Below are the code and all the weights of a small trained network. Each question names an input and a class and asks about switching units off, where a switched-off unit gives its printed mean instead of its output.

import numpy as np


def w(rows, s, z=0):
    codes = np.array(rows[::2]) - 128.0
    scale = np.full(codes.shape[1], s)
    scale[-1] = z or s
    return codes * scale


def norm(h):
    return h / np.sqrt((h * h).mean(-1, keepdims=True) + 1e-5)


def f(y):
    return y / 2 * (1 + np.tanh(0.7978845608 * (y + 0.044715 * y**3)))


def log_softmax(a):
    a = a - a.max(-1, keepdims=True)
    return a - np.log(np.exp(a).sum(-1, keepdims=True))


def net(x, mask):
    res = np.array(x, float).reshape(1, 8) / 4 @ E
    u = 0
    for l in range(3):
        y = f(norm(res) @ A[l][:, :-1].T + A[l][:, -1])
        res = res + np.where(mask[u : u + 10], y, B[l][:, -1]) @ B[l][:, :-1]
        u += 10
    return log_softmax(norm(res)[-1] @ U[:, :-1].T + U[:, -1])


A, B = {}, {}
E = w([
[81,186,112,86,85],'x0',
[101,64,61,137,171],'x1',
[109,233,126,154,163],'x2',
[210,189,144,184,186],'x3',
[37,184,173,100,117],'x4',
[57,70,188,25,75],'x5',
[37,73,157,168,180],'x6',
[94,146,2,44,167],'x7',
],0.0066)
A[0] = w([
[157,136,100,117,119,61],'L0N0',
[81,12,154,138,136,112],'L0N1',
[156,57,97,106,127,116],'L0N2',
[71,135,179,161,127,45],'L0N3',
[149,117,136,200,140,14],'L0N4',
[96,133,110,170,82,107],'L0N5',
[157,72,126,110,97,179],'L0N6',
[64,147,253,135,56,127],'L0N7',
[132,105,138,170,170,1],'L0N8',
[104,176,100,81,104,67],'L0N9',
],0.011,0.0037)
B[0] = w([
[118,140,173,127,125,127],'L0N0',
[110,110,112,254,94,219],'L0N1',
[89,133,156,162,46,163],'L0N2',
[177,98,132,81,138,155],'L0N3',
[140,188,110,97,159,149],'L0N4',
[113,88,88,131,149,133],'L0N5',
[103,89,130,162,44,173],'L0N6',
[189,66,126,64,99,253],'L0N7',
[114,134,86,100,143,130],'L0N8',
[69,223,86,105,115,165],'L0N9',
],0.0088,0.0058)
A[1] = w([
[132,167,97,51,110,177],'L1N0',
[151,215,173,109,167,71],'L1N1',
[136,3,182,148,86,247],'L1N2',
[56,60,107,144,121,90],'L1N3',
[130,136,101,92,185,26],'L1N4',
[191,143,122,113,163,161],'L1N5',
[169,167,131,149,95,209],'L1N6',
[199,199,129,171,145,96],'L1N7',
[174,115,126,148,197,1],'L1N8',
[188,140,128,93,112,222],'L1N9',
],0.014,0.0022)
B[1] = w([
[32,102,3,139,106,184],'L1N0',
[95,50,199,221,111,171],'L1N1',
[162,57,153,92,146,250],'L1N2',
[147,77,109,194,169,183],'L1N3',
[102,97,134,141,73,137],'L1N4',
[58,96,117,94,246,161],'L1N5',
[121,56,94,96,228,170],'L1N6',
[213,150,118,236,246,192],'L1N7',
[104,231,115,156,212,149],'L1N8',
[74,39,59,153,142,173],'L1N9',
],0.0067,0.011)
A[2] = w([
[142,155,123,166,147,5],'L2N0',
[107,145,130,249,161,134],'L2N1',
[128,118,60,105,125,179],'L2N2',
[151,153,125,229,145,207],'L2N3',
[97,122,250,82,170,193],'L2N4',
[175,130,203,254,91,71],'L2N5',
[125,155,206,125,127,81],'L2N6',
[71,118,164,125,147,63],'L2N7',
[54,207,62,51,85,219],'L2N8',
[68,217,94,98,110,149],'L2N9',
],0.0093,0.0025)
B[2] = w([
[137,149,65,150,137,128],'L2N0',
[66,113,154,144,175,254],'L2N1',
[24,105,168,162,125,189],'L2N2',
[48,136,125,94,177,236],'L2N3',
[192,47,141,121,159,151],'L2N4',
[78,111,94,112,120,195],'L2N5',
[135,100,136,83,115,107],'L2N6',
[150,111,67,147,118,126],'L2N7',
[2,88,196,138,88,230],'L2N8',
[68,96,152,65,39,176],'L2N9',
],0.0084,0.0052)
U = w([
[192,12,159,111,106,202],'0',
[188,178,145,115,99,6],'1',
[37,86,133,136,51,209],'2',
[96,119,117,202,253,207],'3',
[191,189,152,113,93,5],'4',
[188,193,155,103,105,3],'5',
],0.016,0.005)

Each question gives the input, the list of numbers given to net, and the class t.
The units are the neurons (one row each of A and B). Each row of codes is followed by its name. A weight is (code - 128) times the scale printed after its matrix; where a second scale follows, it is the last column's (A, B and U).
mask holds one flag per neuron, layer by layer. A switched-off neuron (its flag False) gives its mean, the last column of its row in B, instead of its output. The means were averaged over made-up inputs and are rounded, as every weight is.
A unit's drop is (log p(t) with every unit on - log p(t) with that unit switched off) / (log p(t) with every unit on - log p(t) with every unit switched off).
The circuit of an input: a set's keep is (log p(t) with only the set's units on - log p(t) with every unit switched off) / (log p(t) with every unit on - log p(t) with every unit switched off). Starting from the 12 units with the biggest drops (on a tie, the unit counted first), units are removed one at a time, each time the one whose removal leaves the highest keep (on an exact tie, the one counted first), for as long as the keep stays at least 0.8.
circuit, biggest first: the units of the circuit, biggest drop first
most important unit: the unit with the biggest drop
top k neurons: the k neurons with the biggest drops, biggest first
k most important neurons of layer l: the k neurons of layer l with the biggest drops, biggest first
drop when u is switched off: that unit's drop, to one decimal
input [8,5,-2,-3,-8,-5,1,4], class 2: top 2 neurons : [L1N7, L0N1]
input [-3,6,-2,8,4,1,-2,8], class 2: most important unit : L0N1
input [7,-8,4,-7,8,8,2,-8], class 0: circuit, biggest first : [L0N7, L2N4]
input [-3,3,-7,6,-7,3,5,-1], class 2: circuit, biggest first : [L0N2, L1N7]
input [0,7,5,5,1,-2,4,8], class 2: circuit, biggest first : [L0N1, L1N7, L1N4]
input [-5,7,-2,-6,6,2,-6,-5], class 0: circuit, biggest first : [L1N2, L0N7]
input [6,8,1,-4,4,-4,-3,-6], class 0: 2 most important neurons of layer 0 : [L0N5, L0N7]
input [1,-5,8,-1,-8,3,-6,8], class 2: circuit, biggest first : [L0N9, L2N8]
input [-1,0,5,7,4,5,-3,5], class 2: circuit, biggest first : [L0N9, L2N9]
input [3,0,7,-2,7,-8,-6,4], class 2: 2 most important neurons of layer 2 : [L2N9, L2N8]
input [4,0,1,-8,-2,0,7,-5], class 0: top 2 neurons : [L0N7, L1N2]
input [-5,-6,-1,3,-1,1,-5,1], class 3: drop when L0N7 is switched off : 0.2
input [5,-5,1,1,1,-2,-8,0], class 3: drop when L1N7 is switched off : 0.5
input [4,-2,5,-4,3,1,8,-3], class 0: drop when L0N9 is switched off : 0.0
